Below is a small trained network, with its code and all its weights. Each question gives an input and a class and asks what happens when units are switched off, that is, made to give their printed mean instead of their output.

import numpy as np


def w(rows, s, z=0):
    codes = np.array(rows[::2]) - 128.0
    scale = np.full(codes.shape[1], s)
    scale[-1] = z or s
    return codes * scale


def f(y):
    return np.maximum(y, 0)


def log_softmax(a):
    a = a - a.max(-1, keepdims=True)
    return a - np.log(np.exp(a).sum(-1, keepdims=True))


def net(x, mask):
    res = np.array(x, float).reshape(1, 4) / 4 @ E
    y = f(res @ A[0][:, :-1].T + A[0][:, -1])
    res = res + np.where(mask, y, B[0][:, -1]) @ B[0][:, :-1]
    return log_softmax(res[-1] @ U[:, :-1].T + U[:, -1])


A, B = {}, {}
E = w([
[179,171,74,71,169],'x0',
[88,158,39,158,66],'x1',
[176,89,122,100,11],'x2',
[217,166,117,208,127],'x3',
],0.012)
A[0] = w([
[53,151,74,180,112,139],'n0',
[60,79,168,68,125,120],'n1',
[208,147,175,239,124,113],'n2',
[145,111,203,101,145,133],'n3',
[190,74,157,83,38,122],'n4',
[92,120,147,120,118,134],'n5',
[95,123,148,96,117,84],'n6',
[170,104,156,115,82,118],'n7',
[100,123,55,146,93,96],'n8',
[109,119,148,145,168,255],'n9',
[67,141,141,63,117,78],'n10',
[65,77,225,214,93,68],'n11',
[155,83,247,140,148,87],'n12',
[87,146,149,181,214,65],'n13',
[147,138,83,55,146,142],'n14',
[197,128,154,64,172,125],'n15',
],0.015,0.0069)
B[0] = w([
[123,123,160,155,71,228],'n0',
[186,69,132,135,150,223],'n1',
[177,44,116,143,168,249],'n2',
[129,123,129,140,76,201],'n3',
[67,141,174,106,174,254],'n4',
[155,111,129,152,149,167],'n5',
[125,89,112,120,133,160],'n6',
[110,133,155,100,152,193],'n7',
[98,118,126,167,80,203],'n8',
[193,177,223,149,150,217],'n9',
[128,73,102,105,134,187],'n10',
[132,223,54,176,172,241],'n11',
[94,115,126,152,40,230],'n12',
[2,97,124,69,167,223],'n13',
[149,169,105,216,178,190],'n14',
[111,159,95,181,90,205],'n15',
],0.03,0.013)
U = w([
[73,100,159,191,2,123],'0',
[163,5,101,137,169,105],'1',
[30,141,221,93,180,98],'2',
[118,206,23,163,150,183],'3',
[148,146,231,148,122,254],'4',
[160,169,100,33,128,101],'5',
[160,139,104,41,138,98],'6',
[153,202,108,74,89,95],'7',
],0.0087,0.0089)

Each question gives the input, the list of numbers given to net, and the class t.
The units are the neurons (one row each of A and B). Each row of codes is followed by its name. A weight is (code - 128) times the scale printed after its matrix; where a second scale follows, it is the last column's (A, B and U).
mask holds one flag per neuron, in row order. A switched-off neuron (its flag False) gives its mean, the last column of its row in B, instead of its output. The means were averaged over made-up inputs and are rounded, as every weight is.
A unit's drop is (log p(t) with every unit on - log p(t) with that unit switched off) / (log p(t) with every unit on - log p(t) with every unit switched off).
most important unit: the unit with the biggest drop
top k neurons: the k neurons with the biggest drops, biggest first
drop when u is switched off: that unit's drop, to one decimal
input [5,-6,-4,-1], class 0: most important unit : n11
input [-8,1,-5,7], class 3: top 2 neurons : [n11 n1]
input [2,-6,7,-3], class 2: top 2 neurons : [n4 n7]
input [3,-4,-1,-3], class 0: top 2 neurons : [n11 n2]
input [6,-7,1,-5], class 0: top 2 neurons : [n11 n15]
input [-3,2,2,3], class 4: top 2 neurons : [n13 n1]
input [8,-8,6,-4], class 0: top 2 neurons : [n11 n15]
input [1,2,1,-2], class 4: top 4 neurons : [n11 n12 n2 n13]
input [8,-4,-4,-5], class 3: top 2 neurons : [n15 n14]
input [7,-1,8,2], class 2: top 2 neurons : [n4 n11]
input [2,-8,-8,-3], class 0: top 2 neurons : [n12 n15]
input [7,-2,6,-3], class 3: top 4 neurons : [n14 n15 n13 n9]
input [-7,-5,-2,1], class 3: top 2 neurons : [n11 n0]
input [1,6,8,5], class 2: top 2 neurons : [n4 n12]
input [0,5,-6,-7], class 1: most important unit : n1
input [3,3,5,2], class 2: top 2 neurons : [n11 n4]
input [4,1,1,5], class 1: drop when n11 is switched off : 2.2
input [-4,-2,-5,-8], class 1: drop when n1 is switched off : 1.0
input [3,7,-6,-6], class 0: drop when n8 is switched off : 0.1
input [-1,2,2,6], class 1: most important unit : n2
input [8,-5,-3,0], class 3: drop when n15 is switched off : 0.1
